Here is a tiny trained network, its code and every weight. The questions are about switching its units off for an input and a target symbol, where a switched-off unit gives its printed mean instead of its output.

import numpy as np


def w(rows, s, z=0):
    codes = np.array(rows[::2]) - 128.0
    scale = np.full(codes.shape[1], s)
    scale[-1] = z or s
    return codes * scale


def norm(h):
    return h / np.sqrt((h * h).mean(-1, keepdims=True) + 1e-5)


def f(y):
    return np.maximum(y, 0)


def softmax(a):
    e = np.exp(a - a.max(-1, keepdims=True))
    return e / e.sum(-1, keepdims=True)


def log_softmax(a):
    a = a - a.max(-1, keepdims=True)
    return a - np.log(np.exp(a).sum(-1, keepdims=True))


def net(x, mask):
    ids = ['αβδεζηθλμξπστφψω'.index(c) for c in x.split()]
    T = len(ids)
    res = E[ids] + P[:T]
    q, k, v = (norm(res) @ M[0].T for M in (Q, K, V))
    z = softmax(np.where(np.tri(T) > 0, q @ k.T / 2**0.5, -1e9)) @ v
    res = res + np.where(mask[0], z, O[0][:, -1]) @ O[0][:, :-1]
    y = f(norm(res) @ A[0][:, :-1].T + A[0][:, -1])
    res = res + np.where(mask[1:17], y, B[0][:, -1]) @ B[0][:, :-1]
    return log_softmax(norm(res)[-1] @ U[:, :-1].T + U[:, -1])


Q, K, V, O, A, B = {}, {}, {}, {}, {}, {}
E = w([
[98,172,163,145],'α',
[137,148,130,79],'β',
[157,157,112,69],'δ',
[147,119,136,180],'ε',
[184,177,99,74],'ζ',
[89,163,144,142],'η',
[85,132,12,177],'θ',
[89,115,116,65],'λ',
[137,108,83,138],'μ',
[3,164,98,98],'ξ',
[136,108,158,161],'π',
[175,158,96,75],'σ',
[156,162,116,68],'τ',
[142,151,127,73],'φ',
[87,48,160,217],'ψ',
[96,94,156,59],'ω',
],0.022)
P = w([
[252,206,197,126],'0',
[78,39,117,134],'1',
[79,42,113,139],'2',
[87,51,107,136],'3',
[87,57,106,140],'4',
[86,62,100,133],'5',
[92,65,99,133],'6',
[100,74,101,134],'7',
[112,83,103,141],'8',
],0.0028)
Q[0] = w([
[88,8,88,164],'h0',
[131,208,148,101],'h0',
],0.019)
K[0] = w([
[47,73,9,156],'h0',
[207,82,217,75],'h0',
],0.015)
V[0] = w([
[184,7,168,83],'h0',
[203,16,2,114],'h0',
],0.0097)
O[0] = w([
[254,181,217,139,178],'h0',
[230,4,149,106,252],'h0',
],0.0089,0.0027)
A[0] = w([
[156,189,137,180,44],'n0',
[157,168,155,189,134],'n1',
[134,102,114,53,123],'n2',
[114,209,106,126,37],'n3',
[98,63,156,102,11],'n4',
[159,123,83,82,211],'n5',
[183,88,117,125,2],'n6',
[98,91,212,133,200],'n7',
[181,119,103,128,138],'n8',
[87,139,35,142,145],'n9',
[134,165,89,167,206],'n10',
[30,169,16,126,201],'n11',
[97,129,238,187,196],'n12',
[191,89,132,221,11],'n13',
[72,170,231,149,109],'n14',
[86,126,250,147,64],'n15',
],0.012,0.0041)
B[0] = w([
[119,61,242,172,144],'n0',
[107,141,177,236,163],'n1',
[190,144,104,138,230],'n2',
[96,90,138,196,165],'n3',
[133,242,157,166,171],'n4',
[93,91,70,218,237],'n5',
[130,135,233,107,159],'n6',
[30,163,112,109,242],'n7',
[91,91,202,109,179],'n8',
[203,143,254,74,188],'n9',
[4,108,126,100,164],'n10',
[111,195,181,97,254],'n11',
[189,160,45,86,227],'n12',
[53,155,126,122,182],'n13',
[152,41,76,108,201],'n14',
[249,167,122,98,193],'n15',
],0.0083,0.0061)
U = w([
[166,115,100,130,81],'α',
[183,111,136,125,102],'β',
[168,117,118,133,88],'δ',
[118,138,217,229,121],'ε',
[123,217,85,151,76],'ζ',
[104,126,159,112,254],'η',
[83,31,63,114,198],'θ',
[127,138,3,94,47],'λ',
[183,9,207,112,188],'μ',
[67,120,218,73,201],'ξ',
[238,180,251,181,57],'π',
[172,111,143,125,94],'σ',
[183,115,139,126,95],'τ',
[176,113,139,126,99],'φ',
[131,118,77,237,148],'ψ',
[237,150,164,3,35],'ω',
],0.012,0.0046)

Each question gives the input, a string of symbols that net reads in full, and the target symbol t.
The units are the heads (2 rows each of Q, K, V and O) and the neurons (one row each of A and B). Each row of codes is followed by its name. A weight is (code - 128) times the scale printed after its matrix; where a second scale follows, it is the last column's (O, A, B and U).
mask holds one flag per unit, heads first, then neurons. A switched-off unit (its flag False) gives its mean, the last column of its rows in O or B, instead of its output. The means were averaged over made-up inputs and are rounded, as every weight is.
A unit's drop is (log p(t) with every unit on - log p(t) with that unit switched off) / (log p(t) with every unit on - log p(t) with every unit switched off).
The circuit of an input: a set's keep is (log p(t) with only the set's units on - log p(t) with every unit switched off) / (log p(t) with every unit on - log p(t) with every unit switched off). Starting from the 12 units with the biggest drops (on a tie, the unit counted first), units are removed one at a time, each time the one whose removal leaves the highest keep (on an exact tie, the one counted first), for as long as the keep stays at least 0.8.
units of the circuit, in order: the units of the circuit, biggest drop first
k most important neurons: the k neurons with the biggest drops, biggest first
drop when u is switched off: that unit's drop, to one decimal
input τ φ φ, target λ: units of the circuit, in order => (n5, n9)
input φ ω π η η φ ξ α, target ζ: units of the circuit, in order => (n12, h0)
input ω μ λ ω ψ σ φ ψ λ, target μ: units of the circuit, in order => (h0)
input φ τ σ σ, target ζ: 3 most important neurons => (n5, n14, n12)
input ψ π μ τ φ θ ω, target θ: units of the circuit, in order => (h0, n9)
input ω ω β, target π: units of the circuit, in order => (h0, n1)
input ω τ ω λ, target λ: 4 most important neurons => (n9, n5, n11, n2)
input φ ε ψ α, target ζ: 2 most important neurons => (n12, n15)
input ω α η, target π: 3 most important neurons => (n15, n0, n5)
input τ ψ λ θ σ, target λ: 2 most important neurons => (n5, n15)
input ω ω η, target π: 3 most important neurons => (n0, n1, n15)
input ω ε ω π τ φ π ω λ, target λ: drop when n2 is switched off => 0.4
input σ μ λ π λ ε, target μ: drop when n4 is switched off => 0.0
input π ζ α ω μ ζ ω β, target ε: drop when n0 is switched off => 0.2
input φ λ ω ψ ζ φ, target ζ: most important neuron => (n5)
